Each row is followed by its group and then its class within the group.
[ 32.8   5.7   0.0 -10.0   0.7   5.6  21.3  10.1  17.2   1.5   9.2   3.0
  22.0 -52.1   3.5   4.3   4.7  29.0  36.4  -5.3  19.6  -1.0  59.4  42.0
  15.9  38.4 -20.4  14.5  -0.1]
Q912 > q609
[ 28.7   9.0  11.4  -8.8   1.6   3.7  14.5  -5.6  17.8 -14.7   1.6   4.6
  15.9 -34.4   3.7  -9.6   2.3  32.4  26.4  -9.6  32.6 -10.6  28.5  13.4
  13.3  25.6 -12.3  35.9  29.1]
Q912 > q423
[ 12.5  14.9  15.8   9.3  -3.1  -1.6   8.4  -0.9  12.1 -18.2  -6.2   1.0
   4.7 -13.7   9.0 -10.8   5.9  18.0   8.6 -16.9  29.8  -5.1  -2.6  -5.1
  19.2   3.0   7.8  19.8  40.9]
q953 > q272
[ 20.3 -35.7  -8.6 -20.7 -10.0  36.8 -23.0 -20.3   2.4  38.1  24.8  16.9
 -32.1 -37.9 -17.5  27.3   0.3  32.8  38.7   7.5  29.8 -11.2 -17.3  -8.3
  -1.8  -3.5 -34.6  34.0 -24.8]
q297 > q849
[ 30.2  -8.9  -0.9  -7.7  -3.0  21.8   8.5  -5.3 -14.5   9.4  15.8   0.9
 -10.1 -39.4   0.7   2.0   6.7  39.9  -1.3  -1.1  40.7   0.8  -2.7   9.8
  16.4  19.8   4.3  14.7   5.2]
Q912 > q511
[ 61.5   2.7   4.1 -23.9  -3.7  18.1  13.4 -14.9  18.4   1.9  19.4  10.8
  -5.0 -68.0   8.8  22.5   6.5  70.9  32.8 -11.8   2.9 -12.2  40.6  34.2
  -6.0  34.2 -13.2  21.0  28.8]
Q912 > q423
[ -1.1  17.9  17.8  -9.8  -1.2 -14.9   5.1 -11.9  49.3 -15.8  -1.6   9.6
   4.3 -13.5   5.1 -10.7  10.2   5.0  50.2  -7.4   3.3   0.6  31.7  17.4
   0.7   6.0 -23.0  17.0  28.0]
q953 > q272
[ 71.4   0.8 -16.3 -13.2   8.7   4.7  -8.5  17.5  -4.0   0.8   1.1  -4.0
   1.8 -28.5  12.0  -8.0   6.6  72.9 -30.5  -9.4  -4.3 -20.3  -4.8  35.6
   4.9  11.1   9.5  -7.4  16.4]
Q309 > Q515
[ 74.9 -11.3 -10.2  -8.7   6.7  32.7  -4.7   5.0   0.2  18.7  21.8   7.3
   1.5 -19.1  -0.7  33.5   5.1  65.5  -2.6   0.0  13.0 -18.5   1.2  36.9
   7.0  11.6   3.2 -31.9  10.5]
Q309 > Q515
[ 28.3  -6.0   6.5   1.5  -2.1   9.3   7.3  -7.8  -5.3   4.4  -3.6   6.3
  10.6 -42.1  -6.4 -13.7  -1.8  32.7  34.6  -4.6  31.9   0.8  16.0 -22.2
  23.6  33.4 -33.9  53.8  -2.3]
Q912 > q511
[ 31.2   1.9  -0.7 -11.3  -2.2  15.0   1.1 -11.2   0.2  14.8   7.4  -1.1
   3.3 -28.8   0.8  14.6   8.5  31.4  21.0   3.0 -10.9  -4.5  14.5  16.0
  -4.2  21.5 -12.7   5.7 -17.1]
Q912 > q511
[ 46.0   0.2   5.3  -8.2   5.4  22.2  13.5  -6.0 -22.9  -5.8  10.2  -9.9
 -10.5 -59.6   6.2   3.6  -3.2  64.7 -17.0   4.7  29.8 -22.9   7.1  43.0
   8.9  12.3  13.1  48.6 -10.2]
Q309 > Q150
[-12.3 -11.3 -11.5 -20.9 -12.5   5.9 -38.4 -18.1  -2.2  28.1  12.6   4.0
 -22.8 -14.2 -18.3   7.9  -4.5   4.2  24.3  10.8 -19.7  -8.6 -34.7 -22.6
 -13.6 -10.7 -42.1  33.4 -45.7]
q297 > q274
[ 21.8  -7.6  -5.7 -11.0   2.1   5.5  -0.8  -5.1   7.7  17.1  -2.9   3.5
   8.8 -32.1  -7.9   0.7  -7.3  20.7  29.5   1.1  -5.1 -12.1  22.1  -4.5
  -4.4  18.3 -35.3  34.3 -31.8]
Q912 > q511
